Below is a small trained network, with its code and all its weights. Each question gives an input and a class and asks what happens when units are switched off, that is, made to give their printed mean instead of their output.

import numpy as np


def w(rows, s, z=0):
    codes = np.array(rows[::2]) - 128.0
    scale = np.full(codes.shape[1], s)
    scale[-1] = z or s
    return codes * scale


def norm(h):
    return h / np.sqrt((h * h).mean(-1, keepdims=True) + 1e-5)


def f(y):
    return y / 2 * (1 + np.tanh(0.7978845608 * (y + 0.044715 * y**3)))


def log_softmax(a):
    a = a - a.max(-1, keepdims=True)
    return a - np.log(np.exp(a).sum(-1, keepdims=True))


def net(x, mask):
    res = np.array(x, float).reshape(1, 5) / 4 @ E
    u = 0
    for l in range(4):
        y = f(norm(res) @ A[l][:, :-1].T + A[l][:, -1])
        res = res + np.where(mask[u : u + 5], y, B[l][:, -1]) @ B[l][:, :-1]
        u += 5
    return log_softmax(norm(res)[-1] @ U[:, :-1].T + U[:, -1])


A, B = {}, {}
E = w([
[195,118,219,95,121,81,158,179,67,127,62,136],'x0',
[140,211,176,174,139,81,191,98,75,93,254,241],'x1',
[81,172,143,87,28,137,145,23,155,175,120,122],'x2',
[104,151,165,159,117,142,181,157,54,136,190,56],'x3',
[60,54,60,111,113,50,183,156,71,110,133,154],'x4',
],0.0073)
A[0] = w([
[147,66,134,88,97,70,186,142,110,132,149,73,69],'L0N0',
[213,149,148,143,133,136,51,114,162,178,143,185,160],'L0N1',
[90,170,122,166,107,159,187,122,156,111,201,144,117],'L0N2',
[2,71,50,107,75,99,157,150,99,170,103,132,2],'L0N3',
[115,101,50,116,170,139,127,193,92,147,106,110,45],'L0N4',
],0.0077,0.0021)
B[0] = w([
[106,105,217,75,123,114,102,197,163,198,149,110,199],'L0N0',
[133,54,111,96,138,152,137,175,93,236,244,171,215],'L0N1',
[136,160,157,187,104,218,114,125,110,47,153,143,211],'L0N2',
[72,118,153,186,164,168,99,131,217,179,155,191,254],'L0N3',
[167,89,149,124,122,30,120,181,99,147,254,66,207],'L0N4',
],0.0067,0.0051)
A[1] = w([
[240,219,164,54,45,83,175,104,26,154,163,198,53],'L1N0',
[85,146,121,213,255,111,85,171,108,87,125,89,100],'L1N1',
[139,158,73,134,154,146,126,50,117,71,66,68,120],'L1N2',
[237,108,126,22,95,59,197,156,106,110,81,96,146],'L1N3',
[96,122,140,157,104,23,194,101,138,115,115,163,249],'L1N4',
],0.005,0.0015)
B[1] = w([
[135,93,113,185,2,222,92,105,98,29,94,103,254],'L1N0',
[204,58,68,93,197,178,163,54,128,167,107,86,199],'L1N1',
[145,121,82,172,123,85,114,167,96,148,181,131,104],'L1N2',
[39,130,187,121,140,165,100,34,101,80,71,23,213],'L1N3',
[137,221,205,91,197,186,46,116,103,193,185,74,182],'L1N4',
],0.008,0.0033)
A[2] = w([
[159,143,128,129,187,248,162,111,116,174,36,149,30],'L2N0',
[179,61,131,157,176,95,113,229,170,152,141,88,84],'L2N1',
[152,192,27,193,180,120,148,28,100,40,254,202,11],'L2N2',
[158,80,50,223,174,187,108,164,133,61,187,79,87],'L2N3',
[129,95,57,84,85,172,41,145,222,180,119,83,225],'L2N4',
],0.0063,0.0013)
B[2] = w([
[78,24,136,152,190,85,180,251,157,117,220,141,158],'L2N0',
[193,73,162,112,73,82,144,193,72,131,193,90,231],'L2N1',
[53,254,140,120,198,176,103,171,222,188,59,150,233],'L2N2',
[82,94,127,198,85,161,120,205,229,130,235,69,225],'L2N3',
[203,136,146,50,94,55,206,100,160,104,134,151,253],'L2N4',
],0.0081,0.0064)
A[3] = w([
[106,143,233,166,126,89,108,137,40,189,80,183,126],'L3N0',
[176,186,186,119,146,173,127,154,239,190,144,220,254],'L3N1',
[105,98,163,133,254,160,152,182,49,158,148,60,65],'L3N2',
[144,175,107,45,130,55,214,85,234,154,74,130,138],'L3N3',
[125,78,161,135,106,142,163,87,159,151,113,83,78],'L3N4',
],0.0068,0.0029)
B[3] = w([
[140,170,64,255,101,141,190,197,186,89,175,196,164],'L3N0',
[54,127,45,137,134,150,169,117,154,210,138,160,255],'L3N1',
[136,114,35,129,173,65,95,81,149,123,149,160,178],'L3N2',
[99,203,123,112,156,60,101,80,16,151,58,129,181],'L3N3',
[171,102,51,114,186,155,68,126,85,107,110,231,155],'L3N4',
],0.0093,0.0092)
U = w([
[147,112,120,169,183,98,97,173,76,32,112,126,65],'0',
[177,16,117,83,149,76,135,187,153,170,225,102,224],'1',
[128,124,163,114,191,141,111,80,163,93,111,126,3],'2',
[70,171,73,40,133,63,143,76,137,227,77,183,129],'3',
[45,189,99,169,117,245,130,156,194,169,192,160,200],'4',
[164,141,147,29,139,82,71,114,49,86,40,57,134],'5',
[160,145,187,169,53,201,134,120,85,14,131,124,96],'6',
[133,64,141,59,123,203,104,85,123,78,82,141,52],'7',
],0.012,0.004)

Each question gives the input, the list of numbers given to net, and the class t.
The units are the neurons (one row each of A and B). Each row of codes is followed by its name. A weight is (code - 128) times the scale printed after its matrix; where a second scale follows, it is the last column's (A, B and U).
mask holds one flag per neuron, layer by layer. A switched-off neuron (its flag False) gives its mean, the last column of its row in B, instead of its output. The means were averaged over made-up inputs and are rounded, as every weight is.
A unit's drop is (log p(t) with every unit on - log p(t) with that unit switched off) / (log p(t) with every unit on - log p(t) with every unit switched off).
The circuit of an input: a set's keep is (log p(t) with only the set's units on - log p(t) with every unit switched off) / (log p(t) with every unit on - log p(t) with every unit switched off). Starting from the 12 units with the biggest drops (on a tie, the unit counted first), units are removed one at a time, each time the one whose removal leaves the highest keep (on an exact tie, the one counted first), for as long as the keep stays at least 0.8.
units of the circuit, in order: the units of the circuit, biggest drop first
unit that matters most: the unit with the biggest drop
top k neurons: the k neurons with the biggest drops, biggest first
top k neurons in layer l: the k neurons of layer l with the biggest drops, biggest first
drop when u is switched off: that unit's drop, to one decimal
input [2,-4,2,0,2], class 3: units of the circuit, in order => (L2N4, L3N3)
input [8,5,3,-6,2], class 6: units of the circuit, in order => (L1N0)
input [5,2,-4,2,-2], class 0: top 3 neurons in layer 2 => (L2N4, L2N1, L2N0)
input [6,-7,-7,-5,2], class 5: units of the circuit, in order => (L1N3, L0N3)
input [5,2,-6,1,3], class 0: units of the circuit, in order => (L0N3, L1N3, L0N1)
input [6,3,1,-6,3], class 6: units of the circuit, in order => (L0N3, L1N0)
input [-4,-2,0,-8,-8], class 3: top 2 neurons => (L2N4, L3N3)
input [5,-4,8,8,-3], class 5: units of the circuit, in order => (L0N3, L3N1)
input [-7,-5,-2,-7,0], class 1: top 2 neurons in layer 2 => (L2N2, L2N3)
input [6,8,3,-1,-3], class 6: top 2 neurons in layer 1 => (L1N0, L1N1)
input [5,2,4,2,6], class 4: top 2 neurons => (L3N0, L0N3)
input [-3,-1,-2,-6,-4], class 3: top 2 neurons => (L2N4, L0N4)
input [6,1,-3,5,-2], class 0: top 3 neurons => (L3N2, L2N4, L0N3)
input [7,-1,5,-3,2], class 6: unit that matters most => L1N3
input [5,3,-6,2,2], class 0: top 2 neurons in layer 1 => (L1N3, L1N0)
input [-6,-8,0,-1,2], class 1: top 2 neurons => (L0N4, L2N2)
input [5,-6,3,5,-5], class 5: top 3 neurons => (L0N3, L3N1, L2N2)
input [-8,-5,7,5,-2], class 3: top 3 neurons => (L2N4, L3N3, L1N0)
input [-8,-3,5,1,4], class 3: top 2 neurons => (L2N4, L3N3)
input [-8,-3,-6,4,5], class 1: top neuron in layer 0 => (L0N4)
input [4,0,2,7,-1], class 6: top 2 neurons => (L0N3, L3N1)
input [-7,-5,-2,-3,-1], class 1: drop when L2N3 is switched off => 0.1
input [8,5,6,-3,-2], class 6: drop when L1N0 is switched off => 0.7
input [7,-1,6,-4,0], class 5: drop when L1N0 is switched off => -0.2
input [3,-5,7,5,1], class 3: drop when L0N3 is switched off => 0.1
